Each row is followed by one of two labels, saying whether the row has a hidden trait. Each part has a new trait and two new labels.
[ -3   5  -8 -17   4  -4 -17   4   2 -31  -8   0   1   0  -1   0   2 -27
  28   0   1   0]	Nt
[-3  3  2  5 -4  3  9  3 -1 34  2 -1 -7  0  4  0 -2  2 -2  3 -1  3]	Nt
[  2  14  -5   0  -2  12   4   1  -2   9  -4   4  -7  -1  -1  -2  -1 -18
  -2   2   5   0]	Zr
[-3  3  0 -2  2  2 -3 -1  0 23 -1 -1  0  1  4  2 -3  1 -2 -1  4 -2]	Zr
[-2  4 -1 -2  0  2  0  0  0 18 -1  0  0  1  3  1 -2 -1 -1  0  3 -1]	Zr
[-4  2  1  3 -1  5  3  0 -1 36  3  0 -9 -2  5  2  0 10 -8  4  2  0]	Nt
[  3  13  -5  -5  -1   2   1   1   1 -12  -8   1   7   3  -4  -3  -4 -31
  11  -4   3  -1]	Nt
[ 1  7 -3 -1  0  7  1  0 -2  4 -2  2 -4 -1  0 -1  0 -9 -2  1  3 -1]	Zr
[  3  14  -6   0  -1  13   4   0  -3   5  -4   5  -8  -2  -1  -3   1 -17
  -2   4   4   0]	Zr
[ -3   4  -7  -7  -5  -3  -6   0   4  13  -9   3 -14   0   3   7  -5  -7
   0  -3   7  -1]	Zr
[  1   5  -3  -6   3   6 -11  -4  -1  -1  -1   2   0  -1   1   2   2   0
  -8  -3   8  -5]	Nt
[  2   4   5   7   9  16  11  -2  -7  14   9  -3  19   1   1 -10   5   7
  -1   8  -6  -2]	Zr
[  2   0   4  10  -1   8  11  -5  -2  38   5   1  -2   0   3   1  -1  22
 -25   1   3  -2]	Nt
[  0  11  -4  -2  -1   6   3   1   0  18  -6   1   0   2   1  -1  -4 -15
   4   0   4  -1]	Nt
[  3   3   6   8  11  16   9  -3  -8  12  11  -3  22   0   0 -10   7  11
  -2   9  -6  -2]	Zr
[ -2  12  -2   4 -17 -16   9  11   7  -1  -9   2 -17   2  -7   2 -13 -44
  13 -11   3   7]	Zr
[ 0  3 -1  0  0  2  2  0  0  7 -1  0  0  0  1  0 -2 -3  1  1  0  0]	Zr
[-3 -2  1 -2  1 -3 -1 -1  1 14  0 -2  3  2  4  2 -2  5  1  0  1 -1]	Zr
[ 0  1  2  1 -1 -1  3  1  0  2 -1  0  2  1  0 -1 -1 -1  1  0 -1  1]	Nt
[ 0  1 -1  0  0 -1  0  1  0 -2 -1  0  0  0 -1  0 -1 -5  2  0  0  0]	Nt
[  0   5   0   3  -3  -1   4   3   0   0   0   0  -1   1  -3  -2  -2 -13
   3  -2   0   2]	Nt
[ -4   6   1   6  -4   6   9   3  -1  46   2  -1 -11  -1   5   1  -3   1
  -5   4   2   2]	Nt
[ -2   6  -4  -8   1   0  -7   4   1  -9  -5   0   0   0  -1   0  -1 -19
  15   0   1   0]	Nt
[  1   5   0  -2   8  14  -5  -6  -5  17   5   0   7  -2   4  -1   6  13
 -12   4   4  -6]	Zr
[  5  17  -7   4  -4  15  10   4  -4  -9  -4   7  -9  -3  -7  -7   1 -29
   2   4   1   3]	Zr
[  1  -3   0  -1   4   6  -6  -6  -2  12   4   1  -2  -2   4   4   4  20
 -17   1   4  -4]	Nt
[ 0  3 -1 -1  0  2 -2 -1  0 -2 -1  1  0  0  0  0  0 -4 -1 -1  2 -1]	Nt
[  6  20 -10   2  -4  20  12   3  -5  -3  -7   8  -9  -3  -5  -7   0 -30
   3   7   1   3]	Zr
[-3 -1  1 -1  0 -3  2  0  2 16 -2 -3  3  3  4  1 -4  2  3  0 -1  0]	Zr
[ 0  6  0 -1  0  3 -5 -1 -1  4  1  1 -3 -1 -1  1  1 -5 -6 -3  6 -2]	Nt
[ -4   8  -2   0  -1  12   3  -1  -2  54   1   1 -11  -2   9   3   0   8
 -12   5   6  -2]	Nt
[  0  -2   1   0  -3  -8  -3   2   2 -14   0   1  -5   0  -3   3  -1  -4
   1  -4   1   2]	Zr
[ 0  7  0  4 -3  3  7  1  0 16 -1  0 -2  1  0 -1 -3 -7 -1  0  1  1]	Nt
[ 0 -2 -1 -1  2  5  0 -3  0 14  0  0  0  0  4  1  1 14 -7  3  1 -2]	Nt
[ -7  27 -15 -10 -16   2   0   5   7  57 -23   5 -29   2   6   9 -17 -45
   5  -7  17   1]	Zr
[-1 13 -2  0  1 11  5  0 -3 28 -2  0  1  1  3 -3 -2 -9 -1  3  4 -2]	Zr
[  2  -6   5   8   0   3   7  -4  -1  17   5   0   0  -1   2   1   1  25
 -19   1  -1  -1]	Nt
[ -1   0  -1  -3   1  -3  -4   1   1 -12  -1   0   1   0  -1   0   0  -6
   8   0  -1   1]	Nt
